K_156: [106 129 130 148  87 153 141 167 138 140 142 127  80]
K_880: [123 144 138 114 125 116  86 138 152 143 138  63 115]
K_519: [167 153  87 141 106 127 130 138 142 148 140 129  71]
K_367: [124 150 178 154 103 110 164  43 180 121 155 152  88]
K_301: [177  84 176 152 121 133 197 106 155 165 118 123 142]
[114 125 116  86 138 152 143] -> K_880
[176 152 121 133 197] -> K_301
[167 153  87 141 106 127 130 138 142 148 140 129] -> K_519
[123 144 138 114 125 116  86 138 152] -> K_880

K_53: [147 126 123 154 150]
K_98: [129 182 110  93  80]
K_357: [135 106 147 109 105]
K_701: [154 136 111 139 106]
K_785: [137 139 158 129 133]
K_868: [153 117  83 179 154]
K_715: [ 46 131 170 106 147]
K_413: [109 105  97 142 112]
K_536: [ 95 108 138 128  78]
K_916: [129 108 138 130 159]
K_619: [135 106 202 146 115]
[131 170] -> K_715
[129 108 138 130 159] -> K_916
[ 95 108 138 128  78] -> K_536
[135 106 202 146 115] -> K_619
[117  83] -> K_868
[ 95 108] -> K_536

K_48: [124 211 108  90 122 139 131]
K_564: [124 217 118  97 124 120 125]
K_569: [119 219 108 122  90 126 127]
K_94: [124 217 100 125 123 118 121]
[108  90] -> K_48
[ 90 126] -> K_569
[108  90 122] -> K_48
[219 108 122  90 126 127] -> K_569
[124 217 118] -> K_564
[139 131] -> K_48

K_416: [ 89  81 211 159 165 166]
K_946: [ 90  86 210 160 169 174]
K_421: [ 98 101 203 163 178 195]
K_210: [ 91  88 208 160 170 177]
K_889: [ 90  83 211 159 167 170]
K_711: [ 96 208  88 163 177 192]
K_863: [ 95  95 207 162 175 188]
K_622: [ 93 210  86 162 174 184]
K_78: [ 93  90 208 161 172 181]
[210 160 169 174] -> K_946
[ 90  86 210 160 169] -> K_946
[ 88 208] -> K_210
[ 86 210] -> K_946
[208 160 170 177] -> K_210
[ 96 208  88] -> K_711

K_391: [146 190 211 158 108 175 126 151 118 112 112  95 128  82  94 100 144 123]
K_147: [143  94 118  99  40 129 154  99 138 129 138 133 132  94 123  82 144 100]
K_307: [131 125 121  98 139 139 162 125 141 176 112 117 118 111 124 100 184 144]
K_925: [143  94 118  99  40 129 154  99 138 129 138 133 132 133 143  97  89 121]
K_181: [143 101 138 138 142 127 147  89 134 133 122 131 118 115 133 139 126 154]
K_47: [121 146 190 211 158 109 115 105 111 118 126 125 137 113 144 114 142 150]
[146 190 211 158 109] -> K_47
[125 137] -> K_47
[ 82  94 100 144 123] -> K_391
[142 150] -> K_47
[143  94 118  99  40 129 154  99 138 129 138 133 132  94 123  82 144 100] -> K_147
[131 118 115 133] -> K_181
[143 101 138 138 142 127 147  89 134 133 122 131] -> K_181

K_85: [226 180 145 158 123 128  65]
K_493: [ 83 126  95 190 183 159 171]
K_222: [111 168 121  98 194  95 141]
K_22: [ 72 140 200 168 167 117  84]
K_24: [148 156 160 177 127  92 136]
K_180: [167  72 140 200 168 158 180]
[180 145 158 123 128  65] -> K_85
[ 72 140 200 168 167] -> K_22
[148 156 160 177 127] -> K_24

K_136: [140 136 131 136 142 102 126 109 108  87 134 129 105 162 119 113 113 153
 129 149 161 149 114 113 129  80  69 131 130 201 128 171 160 113 157 134
 101 115 130]
K_774: [128 138 128 135 121  78 123 112 100  78 106 143  93 146 113 114 112 108
 137 131 167 127 125 120 117  82  78 144 127 202 111 163 130 135 164 141
 137  97 125]
K_529: [154 137 113 141  64 148 152 102  96 102  79 130  88 140  91 136 119  58
 151  88 107 106  93 147 159 109 120 155 133 162 102 117  64 151 134 146
 144  59 141]
K_805: [152 137 122 122 138 137 151 108 124 147 136 129 146 100 102 111 128 145
 113 133 119 147 107 103 156  95 102 155 131 184 115 153 160 152 150 116
 143 120 141]
K_881: [154 137 113 141  64 148 152 102  96 163  79 130  88 140  91 136 119  58
 151  88 107 106 139 147 159 109 120 155 133 162 102 117  64 151 134 146
 144  59 141]
K_659: [152 155 144 152 145 111 149 120  99 166 137 170 122 161 149 125  97 160
 146 165  98 144 126 130 151  82 153 200 137 154 150 181 154 189 154 156
 201 120 137]
K_545: [147 137 109 138  95 114 140  92 134 108 156 128 134 169  93 149 136 164
 120 104 149 153 110 143 143 146  71 143 130 211 146  85 108 133  73 124
 120 106 136]
K_618: [133 131 133 162  79 156 148 116  77 171  77 129 100 146 133 142  91  69
 177 117  99 102 155 163 158  92 136 151 134 136 128 151  68 145 146 178
 138  62 139]
[136 129] -> K_805
[129 100 146] -> K_618
[144 126 130 151  82 153 200] -> K_659
[154 137 113 141  64 148 152 102  96 102  79 130  88 140  91 136 119  58
 151  88 107 106  93 147 159 109 120 155 133 162 102 117  64 151 134 146
 144  59 141] -> K_529
[151  88 107 106  93 147 159] -> K_529
[ 96 102  79 130] -> K_529
[106 139 147 159 109 120] -> K_881

K_796: [141 158 130 182 121 112 135 113 152 117 137]
K_843: [141 125 119 150 167 143  95 108 152 117 137]
K_683: [141 158 130 182 105 112 135 113 152 117 137]
K_294: [113  98 125  95 150 143 145 172 183 149  78]
K_474: [147  95 131 105 135 120 164 182 139  74 126]
K_639: [120 119 143 125  95 150 167 112 132 189 158]
[143 125  95 150] -> K_639
[119 143 125  95 150 167] -> K_639
[ 95 108 152 117] -> K_843
[120 119 143 125  95 150 167 112 132 189 158] -> K_639

K_408: [ 83 104 140 119 108 123 152  97 123  69 117 125 131 123 200  79 109  89
 140 111 108 125 114 130 140  94 106 130 125 124 150 140 107 125 125 114
  97 137 106 133 121 126 111 120 155 156 114 115 149 114 129  86]
K_939: [ 83 104 140 119 108 123 152  97 123  69 117 125 131 123 200  79 109  89
 140 111 108 125 114 130 140  94 106 130 125 124 150 140 107 125 125 114
  97 137 106 133 121 126 111 120 147 131 112 113 146  89 105 139]
K_966: [125 136 106 125 122 118 146 132 150 169 128 102 172 133 176  55  89  83
 107 141 110 123 139 128 145 107 116 120 128 115 130 128 133 140  92 118
 173 129 113 101 151 142  97 102 115 133 119 149 154  94 115  93]
K_848: [102 120 135 125 109 126 118 132 126  99 116 108 119 160  65 148 111 140
 146 131 149 102 145 178 162 127 164 128 134 129 109 151 126 129 126 113
 117 122  97 126 111 133 121 120 151  96  82 153 173 141 108  78]
[ 83 104 140 119 108 123 152  97 123  69 117 125 131 123 200  79 109  89
 140 111 108 125 114 130 140  94 106 130 125 124 150 140 107 125 125 114
  97 137 106 133 121 126 111 120 155 156 114 115 149 114 129  86] -> K_408
[126  99] -> K_848
[ 83 104 140 119 108 123 152  97 123  69 117 125 131 123 200  79 109  89
 140 111 108 125 114 130 140  94 106 130 125 124 150 140 107 125 125 114
  97 137 106 133 121 126 111 120 147 131 112 113 146  89 105 139] -> K_939

